Here is a tiny trained network, its code and every weight. The questions are about switching its units off for an input and a target symbol, where a switched-off unit gives its printed mean instead of its output.

import numpy as np


def w(rows, s, z=0):
    codes = np.array(rows[::2]) - 128.0
    scale = np.full(codes.shape[1], s)
    scale[-1] = z or s
    return codes * scale


def f(y):
    return np.maximum(y, 0)


def softmax(a):
    e = np.exp(a - a.max(-1, keepdims=True))
    return e / e.sum(-1, keepdims=True)


def log_softmax(a):
    a = a - a.max(-1, keepdims=True)
    return a - np.log(np.exp(a).sum(-1, keepdims=True))


def net(x, mask):
    ids = ['βγεηθλσφω'.index(c) for c in x.split()]
    T = len(ids)
    res = E[ids] + P[:T]
    u = 0
    for l in range(2):
        q, k, v = (res @ M[l].T for M in (Q, K, V))
        z = softmax(np.where(np.tri(T) > 0, q @ k.T / 2**0.5, -1e9)) @ v
        res = res + np.where(mask[u], z, O[l][:, -1]) @ O[l][:, :-1]
        u += 1
        y = f(res @ A[l][:, :-1].T + A[l][:, -1])
        res = res + np.where(mask[u : u + 4], y, B[l][:, -1]) @ B[l][:, :-1]
        u += 4
    return log_softmax(res[-1] @ U[:, :-1].T + U[:, -1])


Q, K, V, O, A, B = {}, {}, {}, {}, {}, {}
E = w([
[104,116,143,135,102],'β',
[132,123,8,156,135],'γ',
[132,141,105,164,75],'ε',
[153,140,31,167,94],'η',
[114,147,90,141,92],'θ',
[122,113,80,138,117],'λ',
[155,105,16,180,119],'σ',
[81,135,93,75,142],'φ',
[106,95,82,71,181],'ω',
],0.016)
P = w([
[215,153,200,40,92],'0',
[29,121,193,105,106],'1',
[146,149,125,189,188],'2',
[32,86,145,129,91],'3',
[182,80,120,100,151],'4',
[139,180,91,215,249],'5',
[33,62,127,117,82],'6',
[220,147,40,38,67],'7',
[121,145,139,203,202],'8',
],0.015)
Q[0] = w([
[210,175,172,125,194],'0.h0',
[12,193,143,254,104],'0.h0',
],0.014)
K[0] = w([
[84,65,141,205,212],'0.h0',
[118,2,70,19,9],'0.h0',
],0.0094)
V[0] = w([
[105,247,118,200,17],'0.h0',
[2,236,79,7,136],'0.h0',
],0.011)
O[0] = w([
[63,246,120,173,149,72],'0.h0',
[190,94,132,184,240,252],'0.h0',
],0.014,0.0039)
A[0] = w([
[100,95,55,123,102,4],'0.n0',
[157,112,143,95,254,195],'0.n1',
[79,67,37,254,62,144],'0.n2',
[58,76,212,175,109,104],'0.n3',
],0.0068,0.0038)
B[0] = w([
[15,137,183,158,61,148],'0.n0',
[155,148,137,197,23,250],'0.n1',
[124,146,194,2,189,194],'0.n2',
[165,117,48,77,186,144],'0.n3',
],0.0082,0.013)
Q[1] = w([
[185,151,165,169,172],'1.h0',
[55,51,254,108,231],'1.h0',
],0.009)
K[1] = w([
[52,59,191,124,141],'1.h0',
[212,186,255,56,31],'1.h0',
],0.0073)
V[1] = w([
[131,123,163,134,85],'1.h0',
[159,136,2,114,118],'1.h0',
],0.014)
O[1] = w([
[135,155,98,111,97,206],'1.h0',
[140,109,251,221,154,254],'1.h0',
],0.017,0.0039)
A[1] = w([
[48,209,193,122,103,62],'1.n0',
[162,189,53,180,212,46],'1.n1',
[147,253,105,65,233,137],'1.n2',
[206,204,170,77,153,254],'1.n3',
],0.0077,0.0097)
B[1] = w([
[211,143,96,204,105,215],'1.n0',
[39,155,190,157,29,189],'1.n1',
[244,159,161,61,112,182],'1.n2',
[27,87,103,111,183,254],'1.n3',
],0.011,0.0098)
U = w([
[57,97,111,88,82,159],'β',
[66,78,236,103,145,3],'γ',
[151,160,136,128,85,97],'ε',
[51,163,91,200,133,124],'η',
[131,153,164,89,217,248],'θ',
[2,75,154,97,96,168],'λ',
[107,119,230,107,9,6],'σ',
[128,86,42,174,185,203],'φ',
[140,69,193,85,60,35],'ω',
],0.0092,0.0038)

Each question gives the input, a string of symbols that net reads in full, and the target symbol t.
The units are the heads (2 rows each of Q, K, V and O) and the neurons (one row each of A and B). Each row of codes is followed by its name. A weight is (code - 128) times the scale printed after its matrix; where a second scale follows, it is the last column's (O, A, B and U).
mask holds one flag per unit, layer by layer, with each layer's heads first. A switched-off unit (its flag False) gives its mean, the last column of its rows in O or B, instead of its output. The means were averaged over made-up inputs and are rounded, as every weight is.
A unit's drop is (log p(t) with every unit on - log p(t) with that unit switched off) / (log p(t) with every unit on - log p(t) with every unit switched off).
The circuit of an input: a set's keep is (log p(t) with only the set's units on - log p(t) with every unit switched off) / (log p(t) with every unit on - log p(t) with every unit switched off). Starting from all 10 units, units are removed one at a time, each time the one whose removal leaves the highest keep (on an exact tie, the one counted first), for as long as the keep stays at least 0.8.
units of the circuit, in order: the units of the circuit, biggest drop first
top k neurons: the k neurons with the biggest drops, biggest first
k most important neurons of layer l: the k neurons of layer l with the biggest drops, biggest first
input ε ω η η ε η λ, target ε: 2 most important neurons of layer 0 : [0.n2, 0.n1]
input β γ θ ε, target β: units of the circuit, in order : [1.h0, 0.n1]
input γ θ η φ, target γ: units of the circuit, in order : [1.h0, 0.n1]
input θ γ φ ω, target θ: 3 most important neurons of layer 0 : [0.n1, 0.n3, 0.n0]
input ε φ ε σ, target ε: top 2 neurons : [1.n2, 0.n2]
input λ φ φ, target η: top 2 neurons : [1.n1, 0.n1]
input β φ β θ η γ φ, target β: units of the circuit, in order : [1.h0]
input λ β σ, target θ: top 4 neurons : [0.n2, 1.n2, 0.n3, 0.n1]
input σ θ η γ φ η σ, target σ: top 3 neurons : [0.n0, 1.n0, 1.n3]
input η λ φ λ σ β ω, target η: units of the circuit, in order : [0.h0, 1.n0]
input φ θ γ ω λ, target γ: units of the circuit, in order : [1.h0, 0.h0]
input σ ε θ σ φ φ γ, target σ: 2 most important neurons of layer 0 : [0.n2, 0.n0]
input η σ λ φ ω, target λ: units of the circuit, in order : [0.h0, 1.n0]
input θ λ φ φ, target θ: units of the circuit, in order : [0.h0, 0.n1, 1.n2, 1.n1]
input γ σ θ, target θ: most important neuron of layer 1 : [1.n2]
input η θ β φ γ, target β: units of the circuit, in order : [0.h0, 1.h0]
input σ θ γ φ, target σ: units of the circuit, in order : [0.h0, 1.n0]
input θ φ η ε σ σ ω ω, target σ: top 3 neurons : [0.n0, 1.n3, 1.n0]
input η θ λ γ σ ω φ ε, target ω: 2 most important neurons of layer 0 : [0.n0, 0.n2]
input φ γ η η ε β θ, target φ: units of the circuit, in order : [0.h0]
input γ ε ω η θ φ σ γ γ, target θ: 3 most important neurons of layer 0 : [0.n2, 0.n1, 0.n0]
input γ φ η ε β, target η: units of the circuit, in order : [0.h0, 1.n0, 1.n2]
input σ φ φ, target η: 3 most important neurons of layer 0 : [0.n2, 0.n1, 0.n3]
input ω φ ε ω η, target ε: top 3 neurons : [1.n2, 1.n0, 0.n1]
input β φ φ ε, target β: 2 most important neurons of layer 0 : [0.n1, 0.n2]
input β β ε ε φ η γ λ, target η: top 2 neurons : [1.n0, 1.n2]
input η φ σ ω η θ β, target η: units of the circuit, in order : [0.h0, 1.n0]
input φ ε η ω ε, target η: units of the circuit, in order : [0.h0, 1.n0, 1.n2]
input ω β φ γ η η σ, target ω: units of the circuit, in order : [0.h0]
